Below are the code and all the weights of a small trained network. Each question names an input and a target symbol and asks about switching units off, where a switched-off unit gives its printed mean instead of its output.

import numpy as np


def w(rows, s, z=0):
    codes = np.array(rows[::2]) - 128.0
    scale = np.full(codes.shape[1], s)
    scale[-1] = z or s
    return codes * scale


def norm(h):
    return h / np.sqrt((h * h).mean(-1, keepdims=True) + 1e-5)


def f(y):
    return y / 2 * (1 + np.tanh(0.7978845608 * (y + 0.044715 * y**3)))


def softmax(a):
    e = np.exp(a - a.max(-1, keepdims=True))
    return e / e.sum(-1, keepdims=True)


def log_softmax(a):
    a = a - a.max(-1, keepdims=True)
    return a - np.log(np.exp(a).sum(-1, keepdims=True))


def net(x, mask):
    ids = ['ΞΨαβεζηθλσφω'.index(c) for c in x.split()]
    T = len(ids)
    res = E[ids] + P[:T]
    u = 0
    for l in range(3):
        q, k, v = (norm(res) @ M[l].T for M in (Q, K, V))
        z = softmax(np.where(np.tri(T) > 0, q @ k.T / 2**0.5, -1e9)) @ v
        res = res + np.where(mask[u], z, O[l][:, -1]) @ O[l][:, :-1]
        u += 1
        y = f(norm(res) @ A[l][:, :-1].T + A[l][:, -1])
        res = res + np.where(mask[u : u + 4], y, B[l][:, -1]) @ B[l][:, :-1]
        u += 4
    return log_softmax(norm(res)[-1] @ U[:, :-1].T + U[:, -1])


Q, K, V, O, A, B = {}, {}, {}, {}, {}, {}
E = w([
[147,253,146],'Ξ',
[125,106,106],'Ψ',
[94,138,92],'α',
[134,107,111],'β',
[129,128,87],'ε',
[134,105,171],'ζ',
[114,116,158],'η',
[133,110,109],'θ',
[94,126,122],'λ',
[111,120,150],'σ',
[147,97,135],'φ',
[131,122,92],'ω',
],0.012)
P = w([
[29,118,82],'0',
[23,60,69],'1',
[28,164,134],'2',
[255,97,90],'3',
[86,56,174],'4',
[174,167,156],'5',
],0.0052)
Q[0] = w([
[253,163,148],'L0H1',
[202,179,99],'L0H1',
],0.022)
K[0] = w([
[128,251,165],'L0H1',
[76,173,149],'L0H1',
],0.021)
V[0] = w([
[165,94,18],'L0H1',
[146,7,139],'L0H1',
],0.014)
O[0] = w([
[107,127,7,2],'L0H1',
[127,30,115,108],'L0H1',
],0.013,0.00099)
A[0] = w([
[154,163,106,4],'L0N1',
[255,81,102,43],'L0N2',
[78,139,141,72],'L0N3',
[217,136,60,90],'L0N4',
],0.0081,0.0021)
B[0] = w([
[133,117,69,1],'L0N1',
[237,211,50,99],'L0N2',
[83,99,115,65],'L0N3',
[253,62,100,154],'L0N4',
],0.0051,0.0006)
Q[1] = w([
[132,56,160],'L1H1',
[178,4,169],'L1H1',
],0.016)
K[1] = w([
[107,76,12],'L1H1',
[1,64,99],'L1H1',
],0.0098)
V[1] = w([
[93,255,239],'L1H1',
[150,24,62],'L1H1',
],0.0039)
O[1] = w([
[1,145,149,2],'L1H1',
[232,127,91,219],'L1H1',
],0.0035,0.0012)
A[1] = w([
[107,101,123,213],'L1N1',
[27,1,92,149],'L1N2',
[141,218,157,7],'L1N3',
[53,109,116,4],'L1N4',
],0.0081,0.0016)
B[1] = w([
[123,142,147,152],'L1N1',
[8,193,166,254],'L1N2',
[101,139,126,163],'L1N3',
[84,140,130,122],'L1N4',
],0.011,0.0054)
Q[2] = w([
[4,163,130],'L2H1',
[95,130,151],'L2H1',
],0.032)
K[2] = w([
[248,251,180],'L2H1',
[152,171,113],'L2H1',
],0.024)
V[2] = w([
[115,253,119],'L2H1',
[102,154,196],'L2H1',
],0.035)
O[2] = w([
[255,147,45,250],'L2H1',
[144,222,121,202],'L2H1',
],0.025,0.016)
A[2] = w([
[84,236,169,72],'L2N1',
[247,10,87,12],'L2N2',
[70,234,60,2],'L2N3',
[40,56,175,160],'L2N4',
],0.014,0.0074)
B[2] = w([
[201,126,156,178],'L2N1',
[163,110,252,201],'L2N2',
[156,87,219,144],'L2N3',
[109,136,77,255],'L2N4',
],0.037,0.0075)
U = w([
[161,166,50,210],'Ξ',
[185,100,120,124],'Ψ',
[166,175,193,92],'α',
[64,115,106,91],'β',
[44,222,180,228],'ε',
[157,183,254,3],'ζ',
[79,68,59,154],'η',
[75,85,59,122],'θ',
[139,157,90,75],'λ',
[169,49,187,62],'σ',
[84,89,83,78],'φ',
[157,24,178,128],'ω',
],0.014,0.006)

Each question gives the input, a string of symbols that net reads in full, and the target symbol t.
The units are the heads (2 rows each of Q, K, V and O) and the neurons (one row each of A and B). Each row of codes is followed by its name. A weight is (code - 128) times the scale printed after its matrix; where a second scale follows, it is the last column's (O, A, B and U).
mask holds one flag per unit, layer by layer, with each layer's heads first. A switched-off unit (its flag False) gives its mean, the last column of its rows in O or B, instead of its output. The means were averaged over made-up inputs and are rounded, as every weight is.
A unit's drop is (log p(t) with every unit on - log p(t) with that unit switched off) / (log p(t) with every unit on - log p(t) with every unit switched off).
The circuit of an input: a set's keep is (log p(t) with only the set's units on - log p(t) with every unit switched off) / (log p(t) with every unit on - log p(t) with every unit switched off). Starting from the 12 units with the biggest drops (on a tie, the unit counted first), units are removed one at a time, each time the one whose removal leaves the highest keep (on an exact tie, the one counted first), for as long as the keep stays at least 0.8.
units of the circuit, in order: the units of the circuit, biggest drop first
unit that matters most: the unit with the biggest drop
k most important neurons: the k neurons with the biggest drops, biggest first
k most important neurons of layer l: the k neurons of layer l with the biggest drops, biggest first
drop when u is switched off: that unit's drop, to one decimal
input η ζ θ, target ζ: units of the circuit, in order -> (L0H1 L2H1 L2N3)
input ω ω Ψ ω, target ω: unit that matters most -> L0H1
input η θ λ, target ζ: units of the circuit, in order -> (L2H1 L0H1 L2N3)
input ε θ η θ ζ, target ζ: units of the circuit, in order -> (L0H1 L2H1 L1N2 L2N3)
input η η σ ζ, target ζ: 2 most important neurons -> (L1N2 L2N1)
input ε Ψ λ Ψ, target η: 2 most important neurons -> (L1N2 L2N4)
input Ψ φ ζ ζ η ε, target ε: units of the circuit, in order -> (L2H1 L0H1)
input ζ ω σ α, target ω: units of the circuit, in order -> (L1N2 L0H1 L2H1)
input ζ η ω ε ζ, target ω: units of the circuit, in order -> (L2H1 L0H1 L2N2 L1N2)
input ζ η ζ φ, target ζ: units of the circuit, in order -> (L0H1 L1N2 L2H1)
input θ η ω ζ ε, target ω: 3 most important neurons -> (L1N2 L2N2 L0N4)
input ω ζ λ, target ω: units of the circuit, in order -> (L0H1 L2H1)
input ω λ β, target ω: units of the circuit, in order -> (L0H1 L2H1 L2N2)
input ω σ θ, target ω: units of the circuit, in order -> (L0H1 L2H1)
input ζ η ζ α, target ζ: 2 most important neurons -> (L1N2 L2N1)
input α ζ α ζ θ ζ, target ε: most important neuron of layer 1 -> (L1N2)
input ζ ω ω ε, target ω: units of the circuit, in order -> (L1N2 L0H1 L2H1)
input β ζ Ψ λ, target ε: units of the circuit, in order -> (L2H1 L0H1 L1N2)
input ζ η α, target ε: units of the circuit, in order -> (L2H1 L0H1)
input θ ζ ζ φ η, target ε: unit that matters most -> L2H1
input ω ζ ζ, target ω: units of the circuit, in order -> (L0H1 L2H1)
input ω θ ω, target ω: 2 most important neurons -> (L2N2 L1N2)
input Ψ θ θ Ψ, target η: units of the circuit, in order -> (L2H1 L0H1 L2N4 L1N2)
input ω ω φ ζ ζ σ, target ε: drop when L1H1 is switched off -> 0.7
input ζ σ λ, target ε: drop when L2H1 is switched off -> 0.9
input ζ ζ φ, target ε: drop when L0H1 is switched off -> 0.7
input σ ζ β θ θ α, target η: drop when L1N1 is switched off -> 0.0
input θ λ β, target η: most important neuron of layer 2 -> (L2N4)
